The symbols move the points like this.
φ: QQ->GF, HP->MB, PQ->RL, MM->QR, DR->LZ, DT->NG, ZC->QH, JR->FR, JB->TN, DJ->DG, FF->RG, BF->ZZ, CF->TQ, FR->JR, HN->QN, QH->ZC, NR->GR, RJ->BZ, JJ->LJ, QR->MM, JC->GB, GB->JC, LZ->DR, LJ->JJ, TJ->LF, GF->QQ, TQ->CF, TD->CC, QD->NC, CD->RP, BP->RC, MP->PR, NG->DT, JP->JL, SB->LD, PJ->HH, RC->BP, SQ->MG, MB->HP, BZ->RJ, ZG->GM, LD->SB, NB->GT, MQ->ZS, PG->NF, PC->QG, TN->JB, ZZ->BF, NC->QD, PR->MP, GM->ZG, RP->CD, ZS->MQ, QN->HN, NF->PG, MG->SQ, RL->PQ, FS->PF, QB->PM, HH->PJ, QG->PC, GR->NR, PM->QB, CQ->SC, CC->TD, RG->FF, LF->TJ, GT->NB, LS->CH, CH->LS, DG->DJ, PF->FS, JL->JP, SC->CQ
ψ: QQ->PF, HP->MD, PQ->TT, MM->NJ, DR->LS, MJ->ZG, ZC->ZZ, CM->BP, JR->NC, JB->JJ, DJ->ZJ, PZ->NG, FF->CQ, BF->QH, FR->QD, HR->CD, QH->BF, NR->DC, JJ->JB, JC->FH, TP->PG, LZ->CH, LJ->TN, FP->TQ, GF->FS, TQ->FP, TD->CP, FQ->PJ, DP->QG, TT->PQ, QD->FR, NJ->MM, CD->HR, BP->CM, MP->QB, NG->PZ, SB->SQ, PJ->FQ, BG->QN, ZJ->DJ, DC->NR, SQ->SB, BZ->QT, MD->HP, ZG->MJ, QP->ZS, LD->MG, NB->BT, QT->BZ, CP->TD, PG->TP, HD->JL, TN->LJ, ZZ->ZC, NC->JR, PR->PM, ZS->QP, QN->BG, HB->LF, MG->LD, FS->GF, QB->MP, QG->DP, PM->PR, BT->NB, CQ->FF, FH->JC, RG->SC, LF->HB, LS->DR, CH->LZ, PF->QQ, JL->HD, SC->RG
ε: HP->ZL, PQ->FS, MM->LD, DR->BZ, ZC->PM, JR->BT, JB->CF, DJ->LQ, FF->HB, BF->MP, CF->JB, TH->NR, QH->QB, NR->TH, RJ->LZ, DZ->JL, QR->SB, JC->GZ, HG->PJ, LZ->RJ, LJ->FP, LM->QN, ZP->TD, FP->LJ, TJ->SC, GF->TT, TQ->TN, TD->ZP, TT->GF, QD->GT, NJ->MG, CD->QS, BP->GH, MP->BF, NG->ZM, SB->QR, PJ->HG, SR->ZS, TR->ZG, BZ->DR, ZG->TR, LD->MM, NB->NC, QT->LS, QS->CD, PG->GL, TN->TQ, GL->PG, ZM->NG, ZZ->PR, NC->NB, ZL->HP, PR->ZZ, ZS->SR, QN->LM, HB->FF, MG->NJ, RL->PF, FS->PQ, GD->QG, QB->QH, QG->GD, PM->ZC, BT->JR, CQ->LF, GH->BP, LF->CQ, GT->QD, LS->QT, GZ->JC, PF->RL, JL->DZ, LQ->DJ, SC->TJ
χ: HP->ZQ, DL->DJ, PQ->GD, MM->GH, DR->PG, MJ->FF, ZC->TN, CM->MG, JR->HR, JB->QH, DJ->DL, FF->MJ, BF->JJ, CF->QB, HR->JR, JQ->NG, QH->JB, DH->JL, NR->BB, HS->PJ, JJ->BF, JC->FG, BB->NR, TP->LS, LZ->NF, LJ->ZZ, FP->PR, GF->DP, TQ->PM, TD->RR, DP->GF, QD->RP, CD->NC, BP->LD, NG->JQ, SB->RC, PJ->HS, RC->SB, FG->JC, TR->LF, BZ->GL, ZG->CQ, LD->BP, NB->QS, QS->NB, PG->DR, PC->PF, TN->ZC, GL->BZ, ZZ->LJ, NC->CD, PR->FP, GM->SC, RP->QD, ZS->FZ, ZN->QN, QN->ZN, NF->LZ, MG->CM, FS->QG, GD->PQ, QB->CF, QG->FS, ZQ->HP, PM->TQ, CQ->ZG, GH->MM, LF->TR, LS->TP, PF->PC, RR->TD, JL->DH, FZ->ZS, SC->GM
λ: HP->SF, PQ->GZ, MM->DZ, DR->TD, SF->HP, ZC->NC, JR->ZZ, DQ->NG, JB->RP, DJ->RN, FF->DC, BF->FR, FR->BF, TH->LF, HR->LJ, QH->QD, DH->BP, NR->CQ, DZ->MM, JC->FS, BB->ZG, GB->PF, LZ->CC, LJ->HR, ZP->BZ, GF->FH, TQ->QS, TD->DR, MH->PJ, QD->QH, CD->TN, BP->DH, NG->DQ, JP->SB, SB->JP, PJ->MH, DC->FF, FG->QG, BZ->ZP, ZG->BB, LD->JL, NB->PM, CP->LS, QS->TQ, FB->ZS, PG->RR, HD->MG, TN->CD, ZZ->JR, NC->ZC, PR->BT, RP->JB, ZS->FB, QN->RT, MG->HD, FS->JC, RT->QN, QB->GT, QG->FG, GR->SC, PM->NB, BT->PR, CQ->NR, CC->LZ, FH->GF, LF->TH, GT->QB, LS->CP, RN->DJ, GZ->PQ, PF->GB, RR->PG, JL->LD, SC->GR
τ: HP->SN, DL->QG, PQ->LQ, MM->SR, DR->PJ, MJ->LJ, ZC->CQ, JR->DC, JB->GM, DJ->FS, FF->ZZ, BF->RG, TH->NB, QH->SC, NR->NC, HS->PG, FJ->NG, JC->RN, HG->BZ, BB->CD, LZ->HH, LJ->MJ, TJ->QB, GF->ZJ, TQ->TR, TD->MH, FQ->LS, SN->HP, MH->TD, QD->GR, CD->BB, BP->FZ, NG->FJ, SB->MQ, PJ->DR, SR->MM, ZJ->GF, DC->JR, TR->TQ, BZ->HG, ZG->TN, QP->MG, LD->ZS, NB->TH, MQ->SB, FB->JL, PG->HS, TN->ZG, ZZ->FF, NC->NR, PR->HB, GM->JB, ZS->LD, QN->HF, HF->QN, HB->PR, MG->QP, FS->DJ, QB->TJ, HH->LZ, QG->DL, GR->QD, PM->LF, CQ->ZC, RG->BF, LF->PM, LS->FQ, DG->PF, RN->JC, PF->DG, JL->FB, LQ->PQ, FZ->BP, SC->QH
ζ: HP->FS, PQ->ZL, MM->ZM, DR->ZC, SF->JC, DT->SB, ZC->DR, JR->CP, DQ->JL, JB->NF, DJ->SN, PZ->MG, FF->FQ, BF->CH, JQ->BP, QH->LZ, NR->MH, RJ->QB, HS->ZG, FJ->ZS, JC->SF, HG->LF, TP->LJ, LZ->QH, LJ->TP, ZP->NB, GF->MD, TQ->GL, TD->NC, FQ->FF, SN->DJ, MH->NR, QD->CC, CD->RR, BP->JQ, NG->LD, SB->DT, PJ->CQ, MB->PF, BZ->PM, MD->GF, ZG->HS, LD->NG, NB->ZP, QT->PR, CP->JR, PG->TN, TN->PG, GL->TQ, BM->QN, ZM->MM, ZZ->LS, NC->TD, ZL->PQ, PR->QT, ZS->FJ, QN->BM, NF->JB, MG->PZ, FS->HP, QB->RJ, HH->SC, QG->ZQ, ZQ->QG, PM->BZ, CQ->PJ, CC->QD, LF->HG, LS->ZZ, CH->BF, PF->MB, RR->CD, JL->DQ, SC->HH
ξ: QQ->BF, HP->DR, DL->ZG, PQ->PM, MM->LM, DR->HP, SF->TD, ZC->FS, JR->FH, JB->PC, DJ->CQ, FF->ZJ, BF->QQ, HN->SB, QH->PF, NR->RN, JC->NC, GB->QD, LZ->MB, LJ->DP, LM->MM, GF->ZZ, TQ->GD, TD->SF, DP->LJ, SN->PJ, TT->PR, QD->GB, CD->FG, BP->ZN, NG->BM, SB->HN, PJ->SN, BG->MG, ZJ->FF, MB->LZ, FG->CD, BZ->ZL, MD->LS, ZG->DL, LD->QN, NB->GZ, PG->ZQ, PC->JB, TN->QG, BM->NG, ZZ->GF, NC->JC, ZL->BZ, PR->TT, ZS->HF, ZN->BP, QN->LD, HF->ZS, MG->BG, RL->QB, FS->ZC, RT->JL, GD->TQ, QB->RL, QG->TN, ZQ->PG, PM->PQ, CQ->DJ, FH->JR, LF->LQ, LS->MD, DG->SC, RN->NR, GZ->NB, PF->QH, JL->RT, LQ->LF, SC->DG
ω: HP->BM, PQ->LM, MM->PM, DR->NG, DT->LZ, ZC->LD, CM->LJ, JR->HD, DQ->TD, JB->RC, DJ->HF, PZ->LS, FF->QP, BF->SQ, JQ->PG, HN->PF, QH->SB, DH->CD, NR->FB, DZ->NB, QR->QB, FJ->PJ, JC->RT, LZ->DT, LJ->CM, LM->PQ, GF->BG, TQ->GH, TD->DQ, QD->JP, NJ->PR, CD->DH, BP->TN, NG->DR, JP->QD, SB->QH, PJ->FJ, SR->LF, BG->GF, RC->JB, SQ->BF, BZ->ZM, ZG->FZ, QP->FF, LD->ZC, NB->DZ, MQ->SC, FB->NR, PG->JQ, HD->JR, TN->BP, BM->HP, ZM->BZ, ZZ->MG, NC->JL, PR->NJ, ZS->CQ, ZN->QG, QN->FS, HF->DJ, MG->ZZ, FS->QN, RT->JC, QB->QR, QG->ZN, PM->MM, CQ->ZS, GH->TQ, LF->SR, LS->PZ, PF->HN, JL->NC, FZ->ZG, SC->MQ

The rows follow the links: the fewer symbols apart two points are, the more alike their rows tend to be.

Here are some points, each with a row of numbers. One shown again gets a slightly different row.
SC -> -26 48 -47 -28 58 -29 -9 45 -22 -3 11 76 17 -38 -39 -13 -22 -21 -30 -108 84 -35 -8 -61 35 -34 10 27 9 -34 -57 -22 21 35 -8 7 -20 57 22 6 -49 22 38 -13 11
HP -> -16 -45 3 16 32 31 -17 -83 88 -10 44 10 10 3 11 -58 -8 42 1 -35 -48 -40 29 97 -28 57 20 0 70 -3 -57 29 -23 -30 18 -20 31 14 -18 54 7 1 -10 25 -10
DG -> -45 10 5 -50 70 -19 -21 -51 -37 0 21 47 7 -29 -8 9 45 -43 -39 -127 54 -48 52 -8 39 -17 24 8 -18 -21 -37 -5 17 -7 23 -47 -9 51 -8 -28 -57 47 19 -18 23
HD -> -25 -4 9 44 -57 -11 33 37 -9 36 -58 -57 7 11 -17 34 46 -29 50 118 -41 25 -36 -9 16 -5 -56 -57 14 1 50 9 43 26 25 -40 -4 -56 21 -42 16 2 -38 -32 -38
TH -> -64 -15 11 14 -60 -24 27 -17 -37 -2 -25 22 -89 14 17 9 -38 -7 -32 -20 46 -17 71 -23 -11 -42 -16 15 -31 -55 59 -43 42 36 18 41 -4 8 50 -45 -35 -76 -47 32 -40
TN -> 125 19 60 -33 -23 -6 4 38 14 -51 -27 23 8 -4 71 2 -32 42 -22 11 14 47 2 -2 -31 16 -2 13 -66 42 -26 -6 -74 -22 -49 37 -9 -19 -26 52 28 -26 46 28 13
DT -> -3 40 -76 -15 58 38 -20 62 -24 98 51 -49 83 -28 -69 23 5 -1 65 7 -21 -14 -37 -4 51 -18 4 -25 13 -29 -43 36 -10 -35 -12 24 -12 18 -28 -52 17 49 37 23 0
HN -> 18 12 -28 -23 82 -16 -31 -5 -40 58 21 -38 44 -41 -35 4 102 -24 34 -10 -9 -27 -9 28 59 -28 2 -49 50 0 -43 64 15 -76 18 -19 -29 43 -23 -61 6 47 36 7 28
BP -> 102 32 42 -8 -20 -27 -35 44 11 26 -18 -24 69 -6 13 10 5 37 82 78 18 26 -27 46 35 -11 -13 -11 33 16 8 4 -9 -6 -66 65 -24 18 -35 52 67 -49 43 26 4
LZ -> -19 7 -59 -8 76 39 -15 32 8 15 44 18 14 -68 -38 -24 -54 32 -3 -84 14 -52 -61 -31 10 34 23 24 42 -13 -75 37 -9 21 -28 33 14 13 -8 10 24 54 47 30 -18
GT -> -61 -44 -30 13 33 -7 28 23 -33 7 -46 -48 -60 -72 -22 8 19 24 -35 -54 11 6 -50 -74 -25 -17 2 -8 -19 -17 14 38 42 6 18 48 -12 -20 53 -87 5 9 -3 38 -20
NR -> -76 -4 29 8 -36 -37 60 -20 19 -18 -36 48 -41 -11 26 -24 -31 -4 10 -22 82 -35 41 -24 12 -1 -21 26 5 -54 32 -40 63 56 31 5 9 17 26 -4 -29 -46 -58 28 -70
CF -> 64 7 2 -26 77 24 -26 49 -37 6 5 1 -26 -14 0 -1 -10 19 -63 -56 28 58 -49 -56 -22 -8 29 27 -39 40 4 22 -24 -17 -51 54 -48 -9 -20 -26 54 14 77 27 36
DZ -> -31 -8 -1 49 -44 -17 27 18 -24 68 -38 -73 -32 -16 -10 29 35 3 38 82 -11 -7 -18 19 14 -47 -16 -64 8 -40 58 16 59 -8 32 57 -32 -4 29 -60 35 -63 -47 42 -26
QN -> 13 16 -7 12 16 -44 -38 -50 70 33 -5 -20 41 -5 11 0 73 7 54 57 -7 -22 11 108 21 7 -17 -50 97 0 -2 35 13 -43 -1 -20 -3 58 -29 2 12 -21 -13 22 16
HF -> -12 20 10 -27 17 -35 -20 -73 -7 20 10 12 16 37 -8 10 59 -50 58 37 20 -27 68 73 72 -35 -13 -27 -1 -45 9 -50 20 -57 14 -20 0 74 -27 -2 -35 -30 -18 -16 0
JJ -> 59 12 34 -23 27 18 -22 53 -29 -46 -2 -3 22 -34 -6 31 6 -25 -34 -59 28 45 -69 -82 2 0 17 23 -43 67 -9 8 -15 22 -30 -41 -14 -54 -29 4 18 67 49 -58 28
MD -> -6 -46 -11 13 -5 50 6 -50 71 -34 48 -10 16 37 -13 -1 -2 -21 -12 12 -63 -16 11 57 -29 41 7 -27 18 34 -44 12 -45 -31 26 -99 47 -42 -19 24 -23 55 -34 -78 15
MM -> 21 59 -83 39 -23 -51 -38 7 31 56 -12 -29 20 15 -18 -7 1 -2 53 69 -21 -1 -39 83 -1 -19 12 -68 102 -46 56 14 11 5 -7 35 -18 41 8 5 30 -58 9 46 52
FF -> -35 51 -30 -9 -36 -40 -8 -2 28 -50 9 80 3 37 -5 -23 -42 -76 -22 5 31 -29 15 -8 -17 -17 -1 14 32 -30 3 -75 2 96 35 -63 20 21 -1 52 -64 6 -32 -67 -6
CQ -> -7 72 -26 -37 -53 -41 19 15 15 -23 -2 96 -13 26 22 -8 -57 -24 -14 -18 65 -40 68 8 4 -20 -22 20 -51 -66 -25 -42 -33 5 2 -10 7 61 10 27 -62 -45 -4 6 -11
FZ -> 80 44 37 -44 -20 -29 -40 43 -58 18 25 27 30 53 14 36 0 -37 69 51 39 27 55 7 71 -35 -29 22 -63 -7 15 -74 -6 -18 -31 33 -13 36 -42 45 7 -57 24 -10 -1
CD -> 33 -61 104 21 -7 -6 25 14 19 -48 -60 9 -34 -24 58 -13 -15 66 -3 11 23 15 -7 -37 -12 33 -11 31 -8 40 22 18 43 49 -23 66 -10 -25 18 44 60 -76 5 24 -62
JP -> -31 0 -9 0 24 0 17 43 -30 69 -39 -67 16 -69 -8 26 55 1 68 5 20 -3 -53 -46 65 -34 -20 -38 17 -29 12 67 70 -12 5 18 -31 -18 20 -106 25 13 -3 36 -32

Each walk starts at a row. The symbols on each line, taken left to right, move it on to the next point.
Answer with the point's row; about right is enough.
new walk
-70 -72 27 7 52 13 41 -40 -9 6 -30 -57 -48 -67 25 -18 84 24 -35 -81 5 -4 -11 -15 22 11 11 -24 -8 21 -41 46 55 -28 18 -5 11 -7 7 -79 10 43 7 8 -35
ξ ω φ ζ ω ζ ε ξ ε: -52 -67 49 20 13 -27 41 -68 44 -9 -70 -37 -65 -33 39 -33 58 56 -6 0 4 -20 24 32 1 44 5 -11 64 11 -17 31 46 13 41 -16 7 6 13 -10 6 -32 -50 33 -57
ξ λ λ χ ε: 32 -50 83 23 -35 7 5 26 -46 -17 -35 -29 -71 0 31 11 -32 69 -27 11 -5 44 9 -53 -34 8 -6 25 -72 25 46 0 29 6 -9 83 -20 -53 24 -10 53 -64 -8 54 -20
new walk
-3 49 -65 28 -47 -29 9 -41 31 -17 -15 15 -46 -3 25 -23 -51 26 -75 14 -42 10 -7 22 -93 -14 23 -27 -9 -43 -2 18 -85 -25 5 34 3 35 35 -33 -11 -17 0 59 59
ω ε ψ λ ψ ψ λ: 13 29 -41 19 -45 -28 4 24 43 23 -9 -22 62 19 -36 8 21 -39 55 104 -41 19 -53 30 4 5 -11 -52 81 -3 45 6 6 41 -4 -48 -16 -5 -27 29 20 30 -18 -64 11
ω ψ ζ ζ ξ ψ φ ξ: -19 35 -43 -13 21 -7 -14 40 26 -27 -16 2 26 -48 -34 -21 -1 -30 -32 -51 5 9 -117 -42 -2 13 41 6 58 32 -17 17 -4 85 1 -68 0 -18 12 -20 -2 98 35 -46 16
new walk
-92 -7 0 -22 25 -10 18 20 -54 18 -9 28 -43 -40 -12 22 -2 -17 -7 -76 64 -16 23 -84 58 -33 -12 22 -34 -46 -11 -7 84 34 27 -2 -20 28 38 -63 -41 16 2 18 -54
λ φ ω ω ω ω ω: 2 84 -36 -19 -23 -68 -32 23 -4 35 20 63 38 25 -7 -15 -14 -43 89 47 46 -25 36 49 67 -31 -1 -26 47 -68 20 -47 15 17 -14 5 -29 86 -2 22 -31 -58 4 -5 11
τ ξ ψ ξ ζ ψ: 13 36 -60 30 -34 25 -22 22 50 65 38 -27 58 10 -25 -17 -19 7 109 67 -52 -20 -21 71 35 25 -28 -30 68 -35 -5 25 0 2 -16 38 10 20 -28 42 41 -10 6 36 -24
new walk
-21 -32 -39 30 42 25 -31 -93 30 7 64 -34 -25 35 -2 -27 -22 38 -61 -23 -63 -16 45 97 -75 28 31 -18 5 -14 -14 15 -58 -84 16 5 41 6 -12 14 -1 0 -11 32 48
ξ ζ ζ χ χ λ: -70 -70 -16 63 -22 46 48 -15 -9 23 8 -54 -67 12 10 -5 -57 58 -21 6 -31 -5 2 -5 -58 21 -4 -3 -18 -33 39 33 23 3 33 51 28 -49 20 -48 6 -29 -45 63 -50
ε ζ ψ ψ φ φ ψ: -52 -48 18 29 -62 -4 51 20 51 -60 -65 -2 -44 -32 -11 -10 -9 9 3 45 -21 1 -45 -57 -21 25 -33 -2 48 5 28 -2 58 81 31 -61 0 -52 21 14 11 -7 -46 -10 -61
new walk
5 9 -4 15 -18 -35 0 -28 29 0 3 -32 62 33 -12 18 76 -52 36 87 -51 20 -11 65 6 -10 -24 -74 40 3 0 20 -22 -34 15 -92 0 7 -9 -18 -6 28 -29 -60 30
ω ξ ψ ψ ψ: 26 43 -50 11 -56 -30 12 -8 108 -26 -44 59 -19 -28 25 -43 -52 62 -13 20 5 -33 -18 28 -36 19 7 -6 94 -31 -54 31 -46 40 -7 5 16 45 8 17 -8 -11 -5 42 7
ω ψ ζ ζ ξ ψ φ ξ: 9 60 -63 -21 41 -23 -8 59 2 69 -14 -23 59 -57 -39 10 42 -6 46 -1 12 -34 -63 10 59 -5 15 -45 55 -22 -44 46 20 -4 -21 18 -44 40 -6 -26 26 31 50 21 17
new walk
40 62 -37 1 -49 -28 9 45 26 53 -6 -12 56 -3 9 25 14 -8 55 101 -35 6 -10 56 53 -28 -28 -81 37 -46 -22 34 -26 -38 -15 12 -41 6 -20 -33 -1 -12 13 40 9
ξ ξ ω ω ω ζ τ: -41 19 -48 -1 -5 0 -11 -11 33 5 59 85 24 33 -16 -31 -97 4 3 -27 34 -65 67 22 30 29 -15 66 11 -50 -27 -37 -27 48 1 20 31 49 2 72 -34 -34 -6 9 -18
ζ λ λ φ ε: -49 56 -61 -35 46 -31 -33 13 -69 9 21 42 -19 -21 -22 15 -36 -61 -61 -111 46 -16 13 -34 4 -47 13 16 -26 -43 8 -33 12 -10 -5 24 -18 74 12 -34 -66 16 26 7 27
new walk
-1 -12 -32 41 5 -44 -24 -100 57 -23 -8 -19 -37 -12 15 -51 31 26 -32 -32 -18 -32 18 98 -81 4 37 -36 80 5 13 44 -32 -19 19 7 12 39 9 35 -4 -27 8 36 71
ξ ε λ τ τ φ ε ε: -59 -23 -18 14 43 -9 38 32 1 -4 -67 -12 -51 -89 7 -18 17 34 -4 -63 24 -23 -51 -46 0 1 14 -6 30 2 -23 54 56 38 16 11 -9 -12 33 -62 4 27 16 21 -58
λ λ ε φ τ τ: -44 -35 -1 50 -38 -8 28 -18 23 -16 -47 -17 -77 -35 15 -25 -27 62 -31 20 0 -20 -11 6 -53 10 3 -8 58 -26 49 9 55 52 32 70 6 -23 57 -32 13 -76 -35 51 -31
